Here is a tiny trained network, its code and every weight. The questions are about switching its units off for an input and a target symbol, where a switched-off unit gives its printed mean instead of its output.

import numpy as np


def w(rows, s, z=0):
    codes = np.array(rows[::2]) - 128.0
    scale = np.full(codes.shape[1], s)
    scale[-1] = z or s
    return codes * scale


def f(y):
    return y / 2 * (1 + np.tanh(0.7978845608 * (y + 0.044715 * y**3)))


def softmax(a):
    e = np.exp(a - a.max(-1, keepdims=True))
    return e / e.sum(-1, keepdims=True)


def log_softmax(a):
    a = a - a.max(-1, keepdims=True)
    return a - np.log(np.exp(a).sum(-1, keepdims=True))


def net(x, mask):
    ids = ['αβγλμξστφψ'.index(c) for c in x.split()]
    T = len(ids)
    res = E[ids] + P[:T]
    u = 0
    for l in range(2):
        r = res
        for j in range(2):
            rows = slice(3 * j, 3 * j + 3)
            q, k, v = (r @ M[l][rows].T for M in (Q, K, V))
            z = softmax(np.where(np.tri(T) > 0, q @ k.T / 3**0.5, -1e9)) @ v
            o = O[l][rows]
            res = res + np.where(mask[u + j], z, o[:, -1]) @ o[:, :-1]
        u += 2
        y = f(res @ A[l][:, :-1].T + A[l][:, -1])
        res = res + np.where(mask[u : u + 4], y, B[l][:, -1]) @ B[l][:, :-1]
        u += 4
    return log_softmax(res[-1] @ U[:, :-1].T + U[:, -1])


Q, K, V, O, A, B = {}, {}, {}, {}, {}, {}
E = w([
[164,121,178,180,176,125,113],'α',
[164,134,200,116,71,134,175],'β',
[241,93,188,160,123,119,210],'γ',
[98,123,141,66,75,112,77],'λ',
[101,126,154,154,51,77,121],'μ',
[85,73,171,102,75,159,150],'ξ',
[149,54,105,161,104,115,96],'σ',
[133,61,163,68,208,166,154],'τ',
[77,100,103,2,137,101,95],'φ',
[128,113,177,205,119,172,42],'ψ',
],0.015)
P = w([
[55,231,58,128,91,139,95],'0',
[243,183,203,62,110,114,155],'1',
[208,155,168,95,112,131,131],'2',
[190,126,165,116,121,131,142],'3',
[150,109,164,130,96,99,129],'4',
[148,89,186,143,117,80,140],'5',
[134,80,196,142,148,74,129],'6',
[105,68,184,131,169,65,124],'7',
[94,42,173,151,183,72,122],'8',
[74,44,163,160,214,53,98],'9',
[37,34,155,181,227,53,119],'10',
[78,63,171,175,254,10,110],'11',
],0.0077)
Q[0] = w([
[158,108,116,90,98,53,107],'L0H0',
[93,2,197,124,147,10,112],'L0H0',
[129,131,249,127,85,73,181],'L0H0',
[159,155,121,131,134,127,103],'L0H1',
[132,87,228,137,145,63,151],'L0H1',
[146,119,153,116,97,80,105],'L0H1',
],0.01)
K[0] = w([
[104,100,185,174,176,170,159],'L0H0',
[25,119,148,163,184,101,97],'L0H0',
[94,2,135,137,145,91,60],'L0H0',
[115,106,117,82,62,131,164],'L0H1',
[99,40,153,144,144,94,123],'L0H1',
[66,53,110,98,172,136,136],'L0H1',
],0.0093)
V[0] = w([
[139,115,60,141,83,4,122],'L0H0',
[147,175,145,153,155,131,47],'L0H0',
[123,114,160,216,117,133,129],'L0H0',
[178,158,125,95,138,96,166],'L0H1',
[87,170,133,161,125,121,183],'L0H1',
[95,79,88,119,174,124,121],'L0H1',
],0.013)
O[0] = w([
[225,29,50,98,78,80,84,147],'L0H0',
[145,123,191,72,155,218,46,104],'L0H0',
[213,157,126,147,102,231,164,80],'L0H0',
[140,169,149,183,142,28,58,116],'L0H1',
[109,188,17,155,128,127,107,1],'L0H1',
[88,1,169,191,119,181,177,160],'L0H1',
],0.009,0.0041)
A[0] = w([
[144,58,96,58,184,142,121,233],'L0N0',
[138,145,120,123,253,116,86,176],'L0N1',
[99,87,223,87,191,51,154,231],'L0N2',
[102,126,164,118,140,104,128,5],'L0N3',
],0.0067,0.0026)
B[0] = w([
[206,149,192,190,103,175,64,179],'L0N0',
[185,105,72,171,3,160,14,139],'L0N1',
[99,106,117,181,8,5,209,248],'L0N2',
[142,192,53,140,160,98,107,135],'L0N3',
],0.0056,0.014)
Q[1] = w([
[124,121,200,149,56,112,100],'L1H0',
[128,106,171,149,130,123,137],'L1H0',
[127,83,109,143,81,180,139],'L1H0',
[159,161,110,127,87,142,77],'L1H1',
[116,162,90,123,176,134,130],'L1H1',
[134,86,255,160,76,112,103],'L1H1',
],0.0083)
K[1] = w([
[140,30,59,139,151,131,165],'L1H0',
[119,98,72,153,97,190,172],'L1H0',
[96,93,58,77,118,115,114],'L1H0',
[100,122,153,69,84,115,230],'L1H1',
[170,57,172,130,147,66,108],'L1H1',
[82,187,1,118,139,120,133],'L1H1',
],0.0065)
V[1] = w([
[133,112,50,167,147,175,29],'L1H0',
[37,168,83,1,101,89,64],'L1H0',
[144,181,42,201,126,66,110],'L1H0',
[129,197,132,34,54,138,114],'L1H1',
[110,135,164,80,218,125,60],'L1H1',
[181,158,122,196,183,55,69],'L1H1',
],0.0076)
O[1] = w([
[67,2,136,110,36,128,184,2],'L1H0',
[155,53,156,204,230,126,152,127],'L1H0',
[163,132,180,135,119,176,87,129],'L1H0',
[185,110,81,90,234,121,65,232],'L1H1',
[49,107,200,39,180,100,38,58],'L1H1',
[172,193,139,174,82,113,3,98],'L1H1',
],0.0077,0.0079)
A[1] = w([
[142,164,213,87,95,99,134,240],'L1N0',
[134,157,127,146,254,144,83,149],'L1N1',
[166,101,113,140,70,112,104,5],'L1N2',
[26,63,97,69,236,127,122,104],'L1N3',
],0.0063,0.0028)
B[1] = w([
[11,94,116,132,186,233,83,254],'L1N0',
[43,107,65,59,180,88,152,204],'L1N1',
[76,147,166,110,95,45,14,194],'L1N2',
[218,254,209,127,100,97,201,181],'L1N3',
],0.0066,0.0046)
U = w([
[76,134,220,130,157,216,93,234],'α',
[132,174,36,112,152,114,95,91],'β',
[121,254,131,147,75,129,88,108],'γ',
[103,124,179,115,140,46,117,117],'λ',
[213,131,94,102,90,149,125,141],'μ',
[122,171,17,138,161,132,192,155],'ξ',
[124,130,169,100,34,155,127,106],'σ',
[52,232,102,184,121,142,163,208],'τ',
[87,136,249,206,137,85,128,89],'φ',
[138,157,245,86,150,170,132,3],'ψ',
],0.0055,0.0038)

Each question gives the input, a string of symbols that net reads in full, and the target symbol t.
The units are the heads (3 rows each of Q, K, V and O) and the neurons (one row each of A and B). Each row of codes is followed by its name. A weight is (code - 128) times the scale printed after its matrix; where a second scale follows, it is the last column's (O, A, B and U).
mask holds one flag per unit, layer by layer, with each layer's heads first. A switched-off unit (its flag False) gives its mean, the last column of its rows in O or B, instead of its output. The means were averaged over made-up inputs and are rounded, as every weight is.
A unit's drop is (log p(t) with every unit on - log p(t) with that unit switched off) / (log p(t) with every unit on - log p(t) with every unit switched off).
The circuit of an input: a set's keep is (log p(t) with only the set's units on - log p(t) with every unit switched off) / (log p(t) with every unit on - log p(t) with every unit switched off). Starting from all 12 units, units are removed one at a time, each time the one whose removal leaves the highest keep (on an exact tie, the one counted first), for as long as the keep stays at least 0.8.
circuit, biggest first: the units of the circuit, biggest drop first
k most important neurons: the k neurons with the biggest drops, biggest first
k most important neurons of layer l: the k neurons of layer l with the biggest drops, biggest first
input γ ψ σ φ ψ τ τ φ, target γ: circuit, biggest first : [L1H1, L0H1, L1H0]
input ξ σ γ ξ ξ ψ α, target ξ: 3 most important neurons : [L0N0, L1N1, L1N2]
input ξ φ τ σ σ μ τ λ ξ, target ξ: circuit, biggest first : [L1H1, L0H1]
input α ξ ψ α φ, target α: circuit, biggest first : [L0H0]
input γ ψ σ ψ β μ, target γ: circuit, biggest first : [L1H1, L0H1]
input τ ψ γ, target τ: circuit, biggest first : [L0H0, L1H0, L1H1, L0H1]
input β ξ μ σ μ σ ξ φ ξ ψ β, target α: circuit, biggest first : [L0H0, L0N2]
input σ β ξ ξ ψ μ σ μ, target σ: circuit, biggest first : [L1H0, L0H0]
input γ μ ψ μ, target α: circuit, biggest first : [L0N2, L0H0]
input ψ σ λ α, target ψ: circuit, biggest first : [L0H0, L1H1, L0H1]
input σ φ φ γ μ α τ τ τ γ τ β, target τ: circuit, biggest first : [L0H0, L1H1]
input ψ β μ φ φ γ γ φ μ ψ φ, target ψ: circuit, biggest first : [L0H0, L1H1, L0H1, L1N3]
input μ μ γ μ γ μ ψ γ σ, target μ: circuit, biggest first : [L0H0, L1H1]
input σ σ φ γ μ μ ψ ψ ξ, target α: 2 most important neurons of layer 1 : [L1N0, L1N3]
input ξ β β ψ, target ξ: 2 most important neurons of layer 1 : [L1N1, L1N2]
input τ ψ σ λ φ φ φ, target φ: circuit, biggest first : [L0H0, L0H1, L1H1, L0N2]
input ψ σ λ σ ξ, target ψ: most important neuron of layer 1 : [L1N3]
input ψ φ σ φ σ, target ψ: 2 most important neurons : [L0N2, L1N3]
input ξ ξ μ τ α σ, target ξ: 2 most important neurons : [L0N0, L1N2]
input λ λ σ, target λ: 2 most important neurons : [L0N2, L1N1]
input ψ τ ξ ψ α τ λ ψ λ, target ψ: most important neuron : [L1N3]
input γ φ γ σ ψ λ, target α: 2 most important neurons : [L0N2, L1N0]
input α γ τ ψ ξ, target α: 2 most important neurons : [L0N2, L1N0]
input ξ τ γ μ, target ξ: 2 most important neurons : [L0N0, L1N2]
input ψ σ φ α τ ψ μ, target ψ: 2 most important neurons : [L0N2, L1N3]
input ψ ψ ψ σ λ α, target ψ: 2 most important neurons of layer 0 : [L0N2, L0N0]
